Where the symbols take the items:
* | § * ~
Z644 | Z271 Z274 Z589
Z886 | Z368 Z933 Z635
Z933 | Z501 Z886 Z423
Z567 | Z317 Z757 Z424
Z21 | Z686 Z937 Z997
Z735 | Z890 Z710 Z240
Z586 | Z710 Z890 Z83
Z558 | Z423 Z83 Z890
Z521 | Z713 Z900 Z530
Z423 | Z933 Z368 Z558
Z890 | Z558 Z586 Z735
Z240 | Z735 Z234 Z908
Z568 | Z937 Z686 Z891
Z530 | Z521 Z908 Z234
Z565 | Z981 Z319 Z294
Z710 | Z234 Z735 Z586
Z83 | Z586 Z558 Z368
Z981 | Z635 Z654 Z565
Z757 | Z679 Z567 Z713
Z319 | Z589 Z565 Z654
Z679 | Z997 Z424 Z757
Z383 | Z463 Z891 Z686
Z589 | Z644 Z294 Z319
Z654 | Z319 Z981 Z501
Z156 | Z344 Z778 Z503
Z463 | Z778 Z344 Z383
Z274 | Z294 Z644 Z144
Z908 | Z240 Z530 Z900
Z317 | Z900 Z713 Z567
Z503 | Z156 Z584 Z608
Z210 | Z144 Z608 Z584
Z368 | Z83 Z423 Z886
Z997 | Z21 Z39 Z679
Z584 | Z210 Z503 Z778
Z608 | Z503 Z210 Z271
Z713 | Z757 Z317 Z521
Z39 | Z424 Z997 Z937
Z937 | Z39 Z21 Z568
Z900 | Z908 Z521 Z317
Z294 | Z565 Z589 Z274
Z891 | Z568 Z383 Z344
Z778 | Z584 Z156 Z463
Z234 | Z530 Z240 Z710
Z271 | Z608 Z144 Z644
Z144 | Z274 Z271 Z210
Z501 | Z654 Z635 Z933
Z344 | Z891 Z463 Z156
Z686 | Z383 Z568 Z21
Z635 | Z886 Z501 Z981
Z424 | Z567 Z679 Z39

The rows follow the links: the fewer symbols apart two items are, the more alike their rows tend to be.

Each row is also shifted at random along 7 hidden directions that mean nothing.

Name the item of each row.
-9,1,-3,-13,-6,-5,-1,21,10,-4,7,0,13,-2,-22,0,17,-1,-4,-9,-5,-10,-6,21,-6,20,-11,4,-9,5,3,8,21,-1,-3,-8,-8,-12,16,-4,-13,-8,-9,11,1,-9,-10,3,-6,13,13,-3,1,15,-2,-11,6,10,10,9,26,1,-3,23 | Z271
-9,0,-5,-5,9,-14,12,9,-4,0,0,-16,-3,6,-14,3,1,-12,7,3,-21,-10,-2,18,8,21,-12,2,-6,-4,-4,0,26,7,-13,-9,0,-5,9,-18,-9,3,-1,15,16,4,-3,11,-13,3,-1,-3,-14,10,-16,0,10,-4,16,9,29,5,-4,24 | Z891
-3,0,2,-13,-5,-2,2,13,0,-3,-1,8,14,-4,2,-6,3,-11,-1,3,-17,-2,-8,12,-11,14,-1,6,-21,-12,2,13,25,2,6,4,-1,-10,-6,-6,-13,-4,9,6,18,-7,-2,17,6,11,1,-2,0,6,0,-3,-1,13,14,-3,14,6,-10,21 | Z589
-7,0,-6,-1,14,-11,14,2,-6,10,0,-18,-3,7,-9,5,-9,-9,6,5,-15,-5,2,16,5,20,-14,-6,2,-4,-2,-3,25,7,-13,-5,8,1,9,-18,-6,10,6,9,14,0,-1,3,-13,-5,-2,0,-23,10,-18,0,7,2,13,5,21,-5,-5,23 | Z568
-3,1,5,3,-9,4,2,-2,5,-1,17,5,7,-3,8,-16,8,-7,17,-7,3,10,10,-24,-7,-23,8,-11,-9,5,1,-9,-13,3,5,-3,3,-2,-23,9,-3,15,-7,-8,-7,17,1,-2,17,10,-2,-2,11,-7,10,9,-10,-6,-20,-1,-2,7,-11,-27 | Z274
0,5,-1,4,2,10,10,3,-13,28,8,4,3,-5,-1,-3,-24,-9,14,2,15,2,-6,-8,-19,10,5,-16,3,11,8,-10,5,20,8,8,17,19,-2,7,-10,31,7,-3,6,2,-8,-25,6,13,6,1,-16,-5,0,0,-11,10,-14,4,15,-3,-8,-8 | Z778
2,-2,0,-6,-12,-5,-8,11,1,-22,-8,-6,-4,4,-16,-5,10,-11,-7,1,-4,-7,-3,12,9,13,-1,21,1,-4,-1,7,9,-10,-11,-9,-23,-7,15,-8,6,-10,-1,21,13,-9,-14,-1,-17,9,5,-1,7,2,-6,-5,7,-6,12,18,12,8,7,15 | Z530
-8,0,5,0,-34,-13,-12,-1,8,-8,26,-3,19,15,-37,-6,15,3,10,-28,26,6,17,-7,-16,-18,-10,-23,20,18,9,-15,2,-11,-1,-13,-20,-1,30,11,13,17,-12,22,-11,1,-16,-50,-1,15,22,-1,13,2,13,-7,-11,5,-25,28,-5,-16,4,-20 | Z635
-1,3,3,-9,-18,5,-6,21,7,-3,-1,16,18,-11,-14,-13,4,-5,-4,-7,7,1,-5,5,-17,11,2,5,-10,3,4,11,11,-6,8,4,-18,-2,3,7,-7,4,4,8,4,-12,-13,-5,6,15,13,-2,11,4,10,-7,-2,22,4,12,11,-1,0,13 | Z654
9,-1,-4,5,20,-4,-2,-9,-12,-1,-9,2,-19,11,3,24,10,15,-10,8,1,-20,-18,5,19,8,6,14,4,-2,2,-3,-9,16,2,6,12,5,13,3,-6,-23,-17,-6,-12,4,13,10,-5,-11,-4,-1,1,1,-5,-5,9,-18,2,-13,-6,5,3,-4 | Z21
4,-1,2,8,13,9,16,7,-2,2,-29,1,-8,-22,20,-22,-30,-20,6,18,-16,13,3,-14,4,3,10,7,-10,-11,-17,11,-3,-4,-2,11,-7,11,-36,-11,2,21,23,-6,21,5,6,19,3,-12,-14,4,-5,-11,-6,17,7,10,14,3,5,9,3,10 | Z900
-7,7,-8,-6,-5,26,-15,-12,13,2,38,-15,-2,-1,8,-10,20,3,12,-4,13,6,22,-20,6,-15,4,0,-1,15,10,-14,-23,-5,-14,-26,0,-16,-20,2,13,-5,-14,-25,-26,5,-18,4,1,13,-3,-2,6,0,-4,3,-11,-25,-14,-5,-12,13,-17,-25 | Z344
9,-6,9,14,1,-16,10,9,-19,-1,6,0,-18,-5,12,-5,1,-29,4,2,1,7,-5,-6,-3,-4,6,-2,9,-8,13,-21,0,12,-3,-11,29,12,2,3,1,18,-2,13,23,12,-10,-9,-6,14,-11,4,-4,-24,-4,3,2,-15,-12,-4,22,7,3,-16 | Z908
4,2,3,-3,-3,8,-6,13,2,2,-8,17,10,-13,2,-12,0,1,-9,-2,4,10,-2,-1,-14,4,1,1,-3,-8,6,12,10,-8,11,12,-7,5,-5,8,2,2,8,-3,-1,-13,-9,5,6,-6,7,1,6,-3,13,-3,5,27,6,-8,-16,-11,-5,10 | Z933
6,6,-5,-1,-1,25,-9,11,-9,4,9,-3,-9,-14,2,-19,2,-18,6,7,15,3,-2,-13,0,14,13,14,0,6,16,-6,-5,6,-7,-11,-2,5,-12,4,5,9,-4,-8,0,-6,-33,0,-7,20,2,1,0,-11,-7,-2,-2,-8,-2,4,6,17,-13,-7 | Z997
6,2,-1,6,25,-1,2,6,-17,11,13,0,-16,0,9,2,21,-7,-1,1,2,-4,-12,-2,4,10,2,1,5,-6,22,-16,7,23,0,-6,34,9,3,8,-6,-2,-19,-12,-10,5,-12,13,-5,-1,-1,-1,-5,-8,-4,-3,11,-10,-3,-25,1,-1,-18,-8 | Z383
-5,-4,2,-5,-25,-15,-10,13,18,-31,-4,-1,11,3,-34,-5,20,3,-5,-18,1,-4,7,10,5,-5,-10,10,4,8,-12,8,-2,-22,-8,-13,-39,-14,20,-2,7,-9,-13,26,-4,-1,-3,-12,-10,6,12,-2,21,9,6,-5,6,1,2,28,10,2,18,6 | Z83

From each start, follow one symbol. Which item do you reach?
Answer with the item's name.
---
0,-4,1,-2,-9,-16,-9,-7,-4,-5,9,-9,0,19,-11,13,8,5,-14,-7,3,2,4,16,0,2,-14,-4,17,-6,12,-6,15,-9,-7,-8,4,-5,34,-4,14,-11,3,14,4,-13,-8,-15,-16,-4,5,2,-7,3,-3,-9,0,0,3,0,-11,-17,5,8
~: Z586
---
4,-4,6,-7,-21,-4,0,10,5,-15,-19,19,10,-4,-4,4,-8,0,-2,0,-3,-11,-14,5,-8,-1,12,12,-15,3,-12,15,-7,-4,15,15,-17,-4,0,6,-16,-5,5,16,14,2,16,-6,14,18,2,1,15,0,11,-2,-8,4,-1,16,20,17,17,-1
*: Z635
---
-8,-3,6,1,-18,-12,1,-19,4,-5,0,1,15,18,-4,-3,-7,4,13,-5,-5,4,10,-10,-4,-24,0,-17,-3,-2,-11,0,4,-5,7,10,-13,-1,-1,-1,2,11,10,8,6,10,16,-15,12,-4,3,-2,7,5,11,7,-14,4,-10,11,-16,-7,2,-13
§: Z635
---
-2,1,-3,6,2,3,7,14,2,-12,-4,-12,-9,-12,-13,-20,2,-21,14,1,-3,1,7,-11,11,4,4,11,0,6,-9,-3,-9,-2,-16,-15,-18,3,-14,-7,3,15,-7,9,4,11,-12,1,-11,8,-2,-1,5,-7,-8,8,10,-12,2,22,23,17,3,-2
*: Z679
---
-1,-3,5,-10,0,6,13,-16,-4,20,-16,11,12,-3,42,16,-47,3,-4,24,-26,3,-11,11,-18,5,7,-8,-28,-17,-10,19,11,5,22,33,23,-6,-25,-10,-18,-3,44,-11,33,-10,30,19,25,-1,-20,3,-22,4,-2,5,-23,17,13,-18,1,5,2,17
*: Z565
---
8,1,-4,-3,-3,19,-1,-5,-11,6,-1,-5,-11,-6,22,0,-23,-12,-1,18,1,-1,-5,-3,-1,11,14,13,-6,0,5,0,-10,3,-3,0,8,0,-15,-5,1,1,16,-6,16,-8,-9,1,-2,13,-14,5,-10,-9,-9,1,-12,-13,2,1,8,18,1,-3
*: Z567
---
8,-1,7,8,6,-10,2,27,-8,3,-1,10,-3,-16,-3,-10,13,-15,-13,-8,10,13,-7,6,-13,9,-6,-2,13,-6,18,-8,11,0,3,-5,15,14,14,12,3,11,-4,8,4,-7,-20,-6,-9,1,7,4,-1,-12,5,-7,16,18,-1,-9,10,-15,1,4
§: Z558
---
9,-3,7,2,16,2,9,14,14,-3,-29,23,-3,-26,24,13,-8,15,-24,5,-12,-1,-15,13,-1,0,3,13,-14,-2,-18,20,-23,-7,14,17,7,-4,-19,5,-11,-22,4,-11,-3,-3,33,32,15,-15,-13,3,8,-1,8,0,9,13,12,-22,9,5,23,11
*: Z368
---
-7,0,5,5,13,-26,0,6,-4,-3,17,0,6,14,-14,-12,39,-5,4,-17,-8,10,8,-2,1,-10,-16,-17,8,-19,15,-11,34,7,-2,-8,10,4,14,5,3,6,-19,2,-8,10,-10,12,-6,-17,13,-5,4,3,8,-1,22,14,2,-19,-22,-27,-27,2
*: Z589
---
-9,2,-4,-11,12,0,-3,-2,-8,5,24,-13,6,13,7,-13,19,-14,7,2,-18,6,10,2,1,9,-9,-5,-8,-22,20,-2,40,8,-10,-10,13,-10,-5,-11,1,-1,3,-9,8,-6,-21,26,-6,-2,3,-4,-11,7,-11,0,6,3,16,-20,-14,-8,-37,17
*: Z584
---
-8,0,-5,2,2,-13,9,-3,-11,3,-10,-17,-1,16,-21,-7,-17,-15,18,8,-12,-6,3,5,9,16,-6,-3,3,-6,-8,0,31,6,-13,2,-15,8,11,-19,-2,20,12,20,20,3,-4,-10,-13,-5,4,-2,-14,9,-13,6,5,2,12,24,10,-4,-6,19
§: Z39
---
-2,-7,8,0,-30,-15,-6,-13,10,-26,8,-1,7,17,-6,6,13,4,8,-12,-3,-3,6,-8,4,-32,4,-1,-1,5,-11,-6,-19,-10,1,-8,-15,-16,4,2,3,-7,-9,16,2,18,17,-16,10,14,-4,-2,21,-1,10,4,-14,-24,-19,19,2,15,15,-26
~: Z635
---
-11,8,-11,-10,-1,13,-11,-12,13,7,7,-10,12,12,-21,0,2,21,6,-5,6,-5,14,2,6,5,-10,-6,3,10,-4,9,6,-8,-6,-1,-25,-7,7,-5,6,-6,-2,-7,-23,-10,-6,-4,-5,-11,15,-4,-1,21,-3,-2,-3,9,6,9,-22,-12,-10,12
§: Z344
---
7,1,-6,-1,13,10,-5,-3,-1,0,-13,1,-14,-2,2,17,-2,16,-14,9,5,-15,-12,9,14,12,5,17,5,6,-3,6,-17,2,-1,3,-1,0,6,1,-2,-23,-7,-8,-11,-8,6,8,-7,-7,-4,2,-1,2,-6,-4,4,-11,7,-5,-1,8,11,4
§: Z997
---
7,-3,8,6,-3,-14,-7,-7,-13,-15,-17,15,1,16,-1,-8,11,-4,-3,4,-4,1,-6,-11,5,-13,9,5,2,-22,2,5,12,2,11,17,-13,12,5,7,4,-3,1,9,8,5,4,1,4,-12,5,-1,16,-8,15,4,7,5,3,-5,-33,-6,-8,-8
§: Z423
